Here is a tiny trained network, its code and every weight. The questions are about switching its units off for an input and a target symbol, where a switched-off unit gives its printed mean instead of its output.

import numpy as np


def w(rows, s, z=0):
    codes = np.array(rows[::2]) - 128.0
    scale = np.full(codes.shape[1], s)
    scale[-1] = z or s
    return codes * scale


def f(y):
    return np.maximum(y, 0)


def softmax(a):
    e = np.exp(a - a.max(-1, keepdims=True))
    return e / e.sum(-1, keepdims=True)


def log_softmax(a):
    a = a - a.max(-1, keepdims=True)
    return a - np.log(np.exp(a).sum(-1, keepdims=True))


def net(x, mask):
    ids = ['αβγδεζηθλμπστφψω'.index(c) for c in x.split()]
    T = len(ids)
    res = E[ids] + P[:T]
    u = 0
    for l in range(3):
        q, k, v = (res @ M[l].T for M in (Q, K, V))
        z = softmax(np.where(np.tri(T) > 0, q @ k.T / 2**0.5, -1e9)) @ v
        res = res + np.where(mask[u], z, O[l][:, -1]) @ O[l][:, :-1]
        u += 1
        y = f(res @ A[l][:, :-1].T + A[l][:, -1])
        res = res + np.where(mask[u : u + 16], y, B[l][:, -1]) @ B[l][:, :-1]
        u += 16
    return log_softmax(res[-1] @ U[:, :-1].T + U[:, -1])


Q, K, V, O, A, B = {}, {}, {}, {}, {}, {}
E = w([
[212,142,42,160,103,164],'α',
[219,135,183,174,64,141],'β',
[156,94,49,173,46,60],'γ',
[122,70,114,108,56,136],'δ',
[94,199,84,174,173,147],'ε',
[110,167,119,158,169,130],'ζ',
[134,57,160,114,48,147],'η',
[83,120,86,28,210,135],'θ',
[157,135,139,124,182,96],'λ',
[70,97,148,125,158,208],'μ',
[71,14,186,183,115,98],'π',
[159,202,128,184,198,199],'σ',
[173,112,239,253,138,142],'τ',
[36,178,183,171,111,188],'φ',
[9,86,213,59,135,102],'ψ',
[213,200,187,65,163,27],'ω',
],0.019)
P = w([
[174,186,16,117,40,202],'0',
[163,120,76,122,46,174],'1',
[155,104,90,113,66,157],'2',
[146,97,106,111,87,141],'3',
[147,94,117,117,105,120],'4',
[140,102,112,123,126,105],'5',
[138,97,130,126,141,89],'6',
[137,106,131,132,160,76],'7',
[138,114,133,141,179,59],'8',
[136,119,146,143,194,50],'9',
[135,129,155,146,211,31],'10',
[137,134,162,151,224,18],'11',
[135,131,185,147,232,2],'12',
],0.0051)
Q[0] = w([
[234,175,221,192,139,230],'0.h0',
[47,116,254,190,84,138],'0.h0',
],0.0053)
K[0] = w([
[163,152,169,126,165,199],'0.h0',
[46,164,254,111,106,78],'0.h0',
],0.0052)
V[0] = w([
[160,109,179,125,152,254],'0.h0',
[76,111,156,168,211,103],'0.h0',
],0.0053)
O[0] = w([
[184,204,208,219,98,253,65],'0.h0',
[92,216,36,137,118,97,6],'0.h0',
],0.0054,0.0014)
A[0] = w([
[149,96,147,102,125,206,159],'0.n0',
[195,158,121,182,114,148,143],'0.n1',
[126,49,137,179,155,134,104],'0.n2',
[144,131,185,120,226,134,254],'0.n3',
[101,170,101,153,101,118,161],'0.n4',
[140,220,190,60,125,129,59],'0.n5',
[142,176,122,230,88,138,123],'0.n6',
[150,178,95,166,167,169,152],'0.n7',
[176,132,217,92,104,101,132],'0.n8',
[116,100,32,87,158,116,141],'0.n9',
[176,181,153,170,183,159,68],'0.n10',
[40,155,195,117,254,126,180],'0.n11',
[135,120,138,156,153,185,120],'0.n12',
[79,106,159,14,96,131,169],'0.n13',
[161,69,137,112,105,95,108],'0.n14',
[163,170,121,88,164,97,127],'0.n15',
],0.0098,0.0043)
B[0] = w([
[91,175,62,168,123,140,184],'0.n0',
[192,102,152,101,119,148,218],'0.n1',
[70,93,104,161,209,55,205],'0.n2',
[20,254,151,165,180,104,233],'0.n3',
[105,124,245,94,49,123,165],'0.n4',
[74,151,72,91,144,68,153],'0.n5',
[103,47,236,86,120,156,224],'0.n6',
[101,54,77,123,124,56,198],'0.n7',
[161,171,75,134,166,63,190],'0.n8',
[147,252,191,190,105,195,204],'0.n9',
[91,96,65,204,186,151,197],'0.n10',
[43,74,192,166,132,73,255],'0.n11',
[82,136,94,184,151,147,176],'0.n12',
[201,80,77,186,55,94,191],'0.n13',
[137,169,101,115,206,138,225],'0.n14',
[87,137,183,128,92,98,159],'0.n15',
],0.0064,0.0066)
Q[1] = w([
[254,141,106,40,73,118],'1.h0',
[168,93,165,204,87,134],'1.h0',
],0.0097)
K[1] = w([
[253,114,56,94,72,211],'1.h0',
[161,173,216,94,81,90],'1.h0',
],0.0057)
V[1] = w([
[41,1,45,201,182,72],'1.h0',
[215,164,132,164,146,145],'1.h0',
],0.0076)
O[1] = w([
[161,44,31,118,143,104,250],'1.h0',
[126,115,91,238,101,4,100],'1.h0',
],0.011,0.016)
A[1] = w([
[90,92,124,80,99,111,146],'1.n0',
[132,61,148,180,96,210,132],'1.n1',
[95,114,113,189,152,75,111],'1.n2',
[82,69,122,161,167,189,9],'1.n3',
[82,121,2,89,133,138,56],'1.n4',
[174,123,165,132,44,87,152],'1.n5',
[163,130,28,132,104,120,190],'1.n6',
[155,86,63,90,63,117,104],'1.n7',
[163,61,152,119,191,186,81],'1.n8',
[129,102,217,173,180,165,46],'1.n9',
[193,111,148,98,180,175,165],'1.n10',
[172,169,51,200,165,74,144],'1.n11',
[218,191,135,97,142,223,253],'1.n12',
[108,213,237,161,183,128,41],'1.n13',
[110,154,63,142,59,135,211],'1.n14',
[127,135,112,188,126,170,130],'1.n15',
],0.0091,0.0032)
B[1] = w([
[192,111,90,122,112,94,179],'1.n0',
[91,138,117,164,129,102,179],'1.n1',
[123,88,92,87,187,171,217],'1.n2',
[116,132,132,130,85,132,224],'1.n3',
[140,116,110,153,126,146,254],'1.n4',
[217,80,160,142,64,176,172],'1.n5',
[162,161,133,174,105,136,230],'1.n6',
[147,153,143,158,181,97,210],'1.n7',
[111,162,111,73,116,127,209],'1.n8',
[108,142,4,67,81,117,151],'1.n9',
[126,164,171,67,36,117,151],'1.n10',
[149,177,132,117,194,128,236],'1.n11',
[87,88,201,61,2,67,132],'1.n12',
[122,140,83,181,214,103,148],'1.n13',
[170,102,169,150,139,85,163],'1.n14',
[121,150,132,117,139,131,151],'1.n15',
],0.0078,0.016)
Q[2] = w([
[173,57,95,88,93,61],'2.h0',
[42,2,84,108,174,138],'2.h0',
],0.0086)
K[2] = w([
[111,39,183,162,154,208],'2.h0',
[60,102,80,3,214,136],'2.h0',
],0.0062)
V[2] = w([
[70,3,170,139,63,5],'2.h0',
[51,68,182,151,80,88],'2.h0',
],0.0044)
O[2] = w([
[108,71,109,147,71,7,110],'2.h0',
[124,88,117,118,170,112,3],'2.h0',
],0.017,0.0054)
A[2] = w([
[193,71,154,87,75,161,140],'2.n0',
[151,75,138,149,90,152,113],'2.n1',
[66,133,176,118,123,163,120],'2.n2',
[165,164,117,98,164,167,99],'2.n3',
[4,86,119,150,62,177,48],'2.n4',
[41,130,142,79,108,105,253],'2.n5',
[135,107,109,160,156,65,190],'2.n6',
[78,156,88,179,125,177,26],'2.n7',
[121,149,78,64,130,99,155],'2.n8',
[146,163,150,145,86,188,142],'2.n9',
[95,135,103,115,192,115,215],'2.n10',
[200,129,153,175,190,128,194],'2.n11',
[179,116,156,116,108,57,108],'2.n12',
[140,132,176,88,178,121,115],'2.n13',
[152,121,111,192,176,182,72],'2.n14',
[115,67,121,123,64,12,101],'2.n15',
],0.011,0.0064)
B[2] = w([
[166,100,206,96,63,254,155],'2.n0',
[152,115,150,66,126,50,156],'2.n1',
[117,175,88,199,136,73,139],'2.n2',
[141,186,152,151,98,120,173],'2.n3',
[200,79,135,80,155,49,168],'2.n4',
[71,173,193,179,116,200,167],'2.n5',
[114,170,157,176,142,137,226],'2.n6',
[167,141,146,90,96,3,158],'2.n7',
[138,212,115,126,20,107,189],'2.n8',
[123,93,135,78,144,71,157],'2.n9',
[49,81,192,155,77,86,204],'2.n10',
[173,96,116,96,154,110,254],'2.n11',
[131,170,170,50,172,192,179],'2.n12',
[109,18,176,42,110,133,136],'2.n13',
[77,131,112,89,130,153,216],'2.n14',
[154,198,131,112,145,138,204],'2.n15',
],0.0075,0.021)
U = w([
[214,55,211,59,75,137,152],'α',
[171,181,102,208,226,144,127],'β',
[138,140,120,91,104,120,34],'γ',
[138,141,125,104,103,118,41],'δ',
[126,96,142,148,78,137,213],'ε',
[112,117,147,187,83,169,255],'ζ',
[128,125,128,123,99,128,119],'η',
[104,203,149,223,84,200,216],'θ',
[97,92,188,66,168,131,139],'λ',
[125,33,131,28,103,93,139],'μ',
[168,181,37,202,16,107,132],'π',
[98,147,37,2,168,203,139],'σ',
[106,102,69,195,185,92,90],'τ',
[110,130,174,100,24,110,146],'φ',
[153,152,105,22,15,178,61],'ψ',
[119,203,156,116,144,74,2],'ω',
],0.0081,0.0071)

Each question gives the input, a string of symbols that net reads in full, and the target symbol t.
The units are the heads (2 rows each of Q, K, V and O) and the neurons (one row each of A and B). Each row of codes is followed by its name. A weight is (code - 128) times the scale printed after its matrix; where a second scale follows, it is the last column's (O, A, B and U).
mask holds one flag per unit, layer by layer, with each layer's heads first. A switched-off unit (its flag False) gives its mean, the last column of its rows in O or B, instead of its output. The means were averaged over made-up inputs and are rounded, as every weight is.
A unit's drop is (log p(t) with every unit on - log p(t) with that unit switched off) / (log p(t) with every unit on - log p(t) with every unit switched off).
The circuit of an input: a set's keep is (log p(t) with only the set's units on - log p(t) with every unit switched off) / (log p(t) with every unit on - log p(t) with every unit switched off). Starting from the 12 units with the biggest drops (on a tie, the unit counted first), units are removed one at a time, each time the one whose removal leaves the highest keep (on an exact tie, the one counted first), for as long as the keep stays at least 0.8.
circuit, biggest first: the units of the circuit, biggest drop first
most important unit: the unit with the biggest drop
top k neurons: the k neurons with the biggest drops, biggest first
k most important neurons of layer l: the k neurons of layer l with the biggest drops, biggest first
input α σ σ λ π ε γ μ γ ε ω π, target ω: 2 most important neurons of layer 0 => (0.n3; 0.n2)
input θ ψ α φ σ σ ε α γ ψ γ λ, target ψ: circuit, biggest first => (1.h0; 2.n8; 1.n10)
input γ α ψ λ, target ψ: circuit, biggest first => (1.h0; 1.n10; 2.n8)
input ε μ ω τ π γ ψ β δ μ σ μ ε, target σ: most important unit => 0.n13
input π λ π μ α π τ φ δ, target α: 2 most important neurons of layer 0 => (0.n2; 0.n10)
input β δ β, target β: circuit, biggest first => (1.h0; 1.n13; 2.n10; 2.n8)
input ω ζ π ψ μ, target ψ: circuit, biggest first => (1.h0; 1.n10; 2.n0)
input ω λ β μ π β ε, target π: circuit, biggest first => (1.h0; 0.n2; 2.h0; 2.n8)
input σ γ γ λ σ γ λ, target σ: circuit, biggest first => (2.h0; 2.n14)
input γ σ ε, target σ: circuit, biggest first => (2.h0; 2.n14)
input ω δ ζ α τ, target τ: top 2 neurons => (0.n2; 0.n6)
input θ ζ ω λ, target ω: top 3 neurons => (0.n3; 2.n3; 2.n7)
input λ τ π, target τ: top 4 neurons => (0.n6; 0.n3; 1.n2; 1.n6)
input γ η δ σ μ ε σ, target σ: top 2 neurons => (0.n10; 0.n3)
input δ σ ε γ φ γ π α β β β σ μ, target σ: 3 most important neurons of layer 1 => (1.n2; 1.n11; 1.n8)
input μ σ π γ τ θ, target τ: top 2 neurons => (0.n13; 0.n2)
input τ σ π ε π γ ε, target π: most important neuron of layer 2 => (2.n12)
input μ ζ ω γ λ, target ω: top 3 neurons => (0.n3; 2.n3; 0.n5)
input σ γ ε σ α μ γ η π γ ζ δ μ, target μ: 3 most important neurons of layer 0 => (0.n11; 0.n3; 0.n6)
input δ θ μ α ω π, target ω: 3 most important neurons of layer 0 => (0.n3; 0.n9; 0.n15)
input γ β ω δ β σ α λ φ ζ, target φ: top neuron => (0.n11)
input ψ α π θ η π σ θ ε β φ γ, target α: 4 most important neurons of layer 0 => (0.n4; 0.n3; 0.n10; 0.n0)
input ω ζ β β γ, target α: 4 most important neurons of layer 1 => (1.n5; 1.n7; 1.n1; 1.n14)
input γ φ λ η β σ μ ω μ λ δ β, target β: 3 most important neurons of layer 0 => (0.n8; 0.n2; 0.n1)
input γ μ η μ α ω α ζ, target ω: top 4 neurons => (0.n5; 0.n15; 0.n3; 2.n7)
input ω τ α θ α π ω ζ, target ω: 4 most important neurons of layer 2 => (2.n7; 2.n9; 2.n2; 2.n3)
input θ π λ λ γ μ φ γ η γ η, target β: most important unit => 0.n6
input α α η η γ γ β σ β π π μ, target π: top 4 neurons => (0.n2; 1.n8; 0.n1; 2.n8)
